The symbols move the items like this.
j16: v>j661, r>j125
j30: v>j392, r>j706
j156: v>j854, r>j879
j999: v>j617, r>j502
j485: v>j99, r>j267
j99: v>j953, r>j615
j125: v>j24, r>j16
j617: v>j60, r>j501
j615: v>j267, r>j99
j203: v>j757, r>j415
j879: v>j547, r>j156
j219: v>j999, r>j382
j810: v>j156, r>j547
j415: v>j30, r>j203
j382: v>j485, r>j219
j341: v>j706, r>j392
j516: v>j211, r>j364
j392: v>j810, r>j341
j4: v>j16, r>j24
j24: v>j980, r>j4
j547: v>j341, r>j810
j661: v>j415, r>j757
j741: v>j501, r>j60
j896: v>j4, r>j980
j501: v>j502, r>j617
j267: v>j219, r>j485
j211: v>j879, r>j854
j60: v>j896, r>j741
j980: v>j741, r>j896
j364: v>j679, r>j516
j757: v>j125, r>j661
j502: v>j382, r>j999
j953: v>j516, r>j679
j679: v>j615, r>j953
j706: v>j203, r>j30
j854: v>j364, r>j211

In the rows, zero is written as 5.43.

One row for each item, in no order:
Each row stands for one item.
row 1: 6.45	6.63	4.72	3.88	6.01	6.98	3.33	3.66	4.97	7.7	6.75	8.8	6.05	4.05	2.97	3.58	4.21
row 2: 6.85	5.11	6.11	6.28	4.68	5.86	4.78	6.97	9.16	5.45	3.78	4.0	8.72	5.74	5.76	8.36	5.64
row 3: 7.86	5.94	5.94	6.24	6.14	6.09	2.77	7.05	7.37	7.48	5.27	6.47	4.09	3.78	1.94	5.58	4.78
row 4: 5.16	4.55	7.22	7.87	2.95	4.79	6.66	6.27	6.34	4.36	4.7	2.07	7.87	4.85	6.71	7.94	7.58
row 5: 5.92	4.83	4.73	3.93	5.14	5.47	3.07	4.21	5.48	6.99	6.22	7.65	4.89	4.83	2.93	4.03	4.41
row 6: 7.55	8.92	6.46	7.1	6.77	3.77	4.95	8.26	8.89	4.81	4.86	6.26	6.24	4.4	2.92	6.07	5.27
row 7: 6.34	3.76	3.33	3.93	5.58	5.82	6.46	2.14	2.08	5.24	6.7	6.4	4.42	5.43	8.24	4.97	6.14
row 8: 6.77	7.22	6.01	5.56	6.39	3.86	2.7	7.96	8.55	5.15	4.67	6.16	6.76	5.55	2.89	5.83	3.34
row 9: 7.45	7.68	4.78	7.95	3.35	5.63	3.49	7.25	6.92	5.97	5.0	4.7	7.33	4.54	2.01	5.71	5.03
row 10: 3.64	5.43	5.19	5.33	3.02	4.88	7.18	5.9	2.11	5.29	5.75	2.68	6.15	4.82	7.43	6.71	6.52
row 11: 6.08	5.49	6.1	4.88	6.75	6.19	4.76	5.5	6.16	5.43	6.76	8.81	2.9	4.24	2.57	3.49	3.24
row 12: 4.79	8.89	5.39	7.47	3.57	5.18	5.06	7.18	7.9	4.66	4.24	5.23	6.53	6.5	4.34	7.72	6.46
row 13: 4.51	3.81	5.4	4.11	5.82	5.38	7.21	3.41	2.67	6.39	5.85	2.03	5.84	5.4	9.11	4.78	6.7
row 14: 2.91	3.79	3.9	5.99	5.03	4.96	7.76	4.67	3.01	3.82	5.04	4.55	4.19	5.48	8.03	4.8	4.9
row 15: 4.92	3.57	5.19	4.49	7.04	8.38	3.78	3.67	3.86	6.08	7.59	7.03	3.28	4.47	5.92	2.89	4.91
row 16: 8.02	5.88	5.78	4.79	6.43	5.71	4.09	6.55	7.92	6.42	4.76	6.17	4.4	5.56	0.06	4.61	4.7
row 17: 5.23	6.72	5.42	8.15	2.92	4.26	4.45	7.16	8.18	5.63	3.97	4.51	8.31	4.84	4.84	6.89	6.07
row 18: 3.6	6.86	6.11	7.16	5.62	5.05	8.67	6.68	6.5	4.24	5.58	4.08	6.56	5.72	7.38	8.21	6.18
row 19: 4.04	5.08	6.39	5.49	5.45	3.38	8.83	5.84	5.82	5.31	6.15	2.35	5.42	6.32	8.57	7.94	7.46
row 20: 3.5	4.43	6.33	4.76	4.93	4.26	6.14	5.09	3.76	4.55	3.5	3.44	6.7	6.02	7.72	7.76	6.98
row 21: 6.7	4.02	5.43	1.98	5.82	6.4	5.67	3.75	2.98	5.63	7.18	6.82	4.15	5.97	5.06	2.91	3.49
row 22: 5.49	5.19	6.95	6.3	3.91	4.29	5.44	5.74	5.98	4.38	4.4	1.57	7.82	7.38	5.55	8.1	7.0
row 23: 3.34	7.39	5.09	6.0	5.13	4.54	6.41	8.1	6.12	4.09	3.23	3.15	7.92	6.4	6.49	5.95	7.15
row 24: 5.41	7.88	5.7	6.39	5.63	6.12	3.24	5.31	6.25	6.99	6.31	9.0	6.25	5.2	2.11	5.76	3.53
row 25: 7.58	8.16	4.4	4.51	6.6	5.01	3.7	5.2	6.4	5.68	5.51	8.44	6.16	3.96	1.59	5.27	3.1
row 26: 5.45	3.85	4.76	4.21	5.67	7.5	4.14	3.24	3.27	4.37	5.43	8.4	2.86	4.82	5.66	3.84	3.93
row 27: 5.97	2.0	3.93	4.21	5.83	5.68	6.7	2.98	3.17	5.29	5.38	2.42	4.54	5.34	9.46	6.6	5.23
row 28: 4.89	2.18	5.02	4.39	6.35	6.67	5.64	4.37	2.49	7.17	4.68	5.69	2.74	5.78	7.69	3.12	4.95
row 29: 4.56	3.8	6.61	4.91	7.01	3.81	7.6	5.24	5.75	4.94	4.44	2.49	6.51	5.49	9.06	6.28	7.14
row 30: 6.92	6.28	5.19	4.13	5.73	6.98	4.81	5.15	4.88	6.28	6.41	9.62	3.2	2.83	3.16	4.52	4.15
row 31: 6.17	7.7	5.14	6.09	4.54	4.65	6.05	7.16	8.01	4.11	4.47	3.69	6.5	5.77	4.28	6.49	7.41
row 32: 5.71	3.32	5.79	4.77	5.5	4.99	7.48	3.02	2.75	5.51	6.96	5.56	3.43	6.31	6.82	3.25	4.77
row 33: 2.85	4.97	5.1	4.96	5.89	4.1	6.75	3.79	3.43	5.48	4.51	3.38	4.02	7.16	9.21	4.58	5.96
row 34: 4.58	3.04	4.59	4.48	6.95	6.7	6.29	4.21	2.75	5.88	4.83	6.09	4.16	5.65	7.95	2.67	5.4
row 35: 5.99	4.59	3.2	3.02	6.09	6.31	4.22	3.99	4.06	7.78	8.32	6.65	4.2	6.02	5.28	2.69	5.36
row 36: 6.81	7.33	6.63	7.57	4.95	5.83	3.69	5.66	6.89	5.16	5.36	5.14	5.68	4.57	3.47	7.12	6.44

Which row is each item?
j4 row 25
j60 row 35
j980 row 14
j615 row 31
j211 row 13
j392 row 33
j706 row 24
j896 row 11
j661 row 17
j879 row 28
j679 row 8
j953 row 4
j757 row 2
j501 row 15
j999 row 27
j24 row 19
j485 row 6
j99 row 12
j364 row 3
j156 row 26
j203 row 9
j741 row 7
j516 row 20
j617 row 34
j30 row 29
j547 row 21
j219 row 10
j502 row 5
j415 row 22
j810 row 32
j382 row 16
j854 row 1
j16 row 36
j341 row 30
j267 row 18
j125 row 23

